Here is a tiny trained network, its code and every weight. The questions are about switching its units off for an input and a class, where a switched-off unit gives its printed mean instead of its output.

import numpy as np


def w(rows, s, z=0):
    codes = np.array(rows[::2]) - 128.0
    scale = np.full(codes.shape[1], s)
    scale[-1] = z or s
    return codes * scale


def norm(h):
    return h / np.sqrt((h * h).mean(-1, keepdims=True) + 1e-5)


def f(y):
    return np.maximum(y, 0)


def log_softmax(a):
    a = a - a.max(-1, keepdims=True)
    return a - np.log(np.exp(a).sum(-1, keepdims=True))


def net(x, mask):
    res = np.array(x, float).reshape(1, 6) / 4 @ E
    u = 0
    for l in range(4):
        y = f(norm(res) @ A[l][:, :-1].T + A[l][:, -1])
        res = res + np.where(mask[u : u + 6], y, B[l][:, -1]) @ B[l][:, :-1]
        u += 6
    return log_softmax(norm(res)[-1] @ U[:, :-1].T + U[:, -1])


A, B = {}, {}
E = w([
[84,108,125,49,117,149],'x0',
[131,70,166,117,191,168],'x1',
[173,92,212,147,109,83],'x2',
[156,190,152,95,184,51],'x3',
[219,150,142,123,118,162],'x4',
[94,132,171,5,85,191],'x5',
],0.0012)
A[0] = w([
[134,47,91,177,179,231,112],'0.n1',
[143,218,55,151,252,161,118],'0.n2',
[112,44,146,203,163,55,40],'0.n3',
[113,215,7,173,163,82,73],'0.n4',
[69,134,56,180,103,197,5],'0.n5',
[98,160,33,168,67,51,119],'0.n6',
],0.0021,0.0016)
B[0] = w([
[40,164,44,99,67,169,247],'0.n1',
[143,93,113,247,45,58,231],'0.n2',
[176,152,188,42,183,87,189],'0.n3',
[77,162,56,178,3,106,227],'0.n4',
[231,149,60,200,111,38,173],'0.n5',
[93,146,52,120,90,178,225],'0.n6',
],0.0023,0.0012)
A[1] = w([
[226,251,106,77,219,156,67],'1.n1',
[206,173,126,117,206,120,23],'1.n2',
[219,185,169,194,146,88,8],'1.n3',
[75,134,106,208,148,82,61],'1.n4',
[72,127,75,62,175,148,113],'1.n5',
[200,132,196,175,153,124,38],'1.n6',
],0.0026,0.0017)
B[1] = w([
[112,4,104,224,192,48,193],'1.n1',
[219,77,191,191,104,101,160],'1.n2',
[108,88,153,70,175,168,213],'1.n3',
[127,164,115,67,98,88,233],'1.n4',
[106,76,159,75,177,134,254],'1.n5',
[202,36,211,86,209,106,196],'1.n6',
],0.0031,0.0009)
A[2] = w([
[133,77,72,159,76,246,103],'2.n1',
[225,140,156,141,220,65,61],'2.n2',
[83,246,3,138,163,76,112],'2.n3',
[136,17,190,166,81,197,193],'2.n4',
[84,43,40,249,239,84,142],'2.n5',
[54,130,45,243,87,200,9],'2.n6',
],0.002,0.0014)
B[2] = w([
[122,180,97,144,81,30,205],'2.n1',
[187,89,164,188,116,105,176],'2.n2',
[101,58,61,187,58,125,214],'2.n3',
[148,164,96,136,153,61,249],'2.n4',
[146,146,111,58,88,174,220],'2.n5',
[195,158,109,218,16,2,194],'2.n6',
],0.0033,0.0019)
A[3] = w([
[2,50,122,64,215,193,107],'3.n1',
[124,108,15,199,73,83,105],'3.n2',
[111,121,18,219,82,102,117],'3.n3',
[46,169,175,44,129,61,252],'3.n4',
[76,137,42,218,82,87,69],'3.n5',
[183,52,205,234,191,70,100],'3.n6',
],0.0028,0.002)
B[3] = w([
[69,48,3,32,235,176,195],'3.n1',
[59,67,75,149,32,43,254],'3.n2',
[46,97,91,184,11,37,250],'3.n3',
[190,139,81,122,134,187,237],'3.n4',
[72,57,67,169,47,69,226],'3.n5',
[252,52,205,186,220,21,203],'3.n6',
],0.0033,0.003)
U = w([
[5,6,4,253,4,4,252],'0',
[253,3,251,252,254,5,251],'1',
[5,4,5,2,252,251,239],'2',
[6,253,251,245,254,253,4],'3',
[5,252,251,247,252,252,4],'4',
[5,255,252,247,252,253,4],'5',
[248,248,252,4,13,249,19],'6',
],0.0037)

Each question gives the input, the list of numbers given to net, and the class t.
The units are the neurons (one row each of A and B). Each row of codes is followed by its name. A weight is (code - 128) times the scale printed after its matrix; where a second scale follows, it is the last column's (A, B and U).
mask holds one flag per neuron, layer by layer. A switched-off neuron (its flag False) gives its mean, the last column of its row in B, instead of its output. The means were averaged over made-up inputs and are rounded, as every weight is.
A unit's drop is (log p(t) with every unit on - log p(t) with that unit switched off) / (log p(t) with every unit on - log p(t) with every unit switched off).
unit that matters most: the unit with the biggest drop
top k neurons: the k neurons with the biggest drops, biggest first
k most important neurons of layer l: the k neurons of layer l with the biggest drops, biggest first
drop when u is switched off: that unit's drop, to one decimal
input [-5,-3,7,-8,7,-6], class 1: unit that matters most	1.n6
input [3,-2,6,1,-5,-3], class 1: top 3 neurons	[0.n3, 0.n1, 0.n4]
input [-6,1,5,-3,-2,7], class 1: 2 most important neurons of layer 2	[2.n5, 2.n4]
input [2,-1,1,-6,-5,5], class 2: top 4 neurons	[0.n2, 1.n5, 0.n4, 2.n6]
input [-1,-1,3,-5,4,5], class 6: 3 most important neurons of layer 0	[0.n2, 0.n4, 0.n6]
input [3,4,4,7,-3,3], class 2: 2 most important neurons of layer 3	[3.n1, 3.n4]
input [3,8,4,0,8,7], class 6: 2 most important neurons of layer 1	[1.n5, 1.n3]
input [-1,8,6,6,-7,7], class 2: top 2 neurons	[3.n1, 2.n6]
input [6,-5,3,-8,-1,7], class 2: 2 most important neurons of layer 3	[3.n3, 3.n2]
input [-2,7,1,0,5,4], class 1: 2 most important neurons of layer 2	[2.n4, 2.n5]
input [-5,3,6,4,-3,-7], class 1: drop when 2.n5 is switched off	0.0
input [5,0,-3,-4,5,6], class 2: drop when 3.n1 is switched off	0.1
input [7,-3,3,2,8,6], class 6: drop when 3.n1 is switched off	0.2
input [0,4,4,0,-1,6], class 2: unit that matters most	2.n6
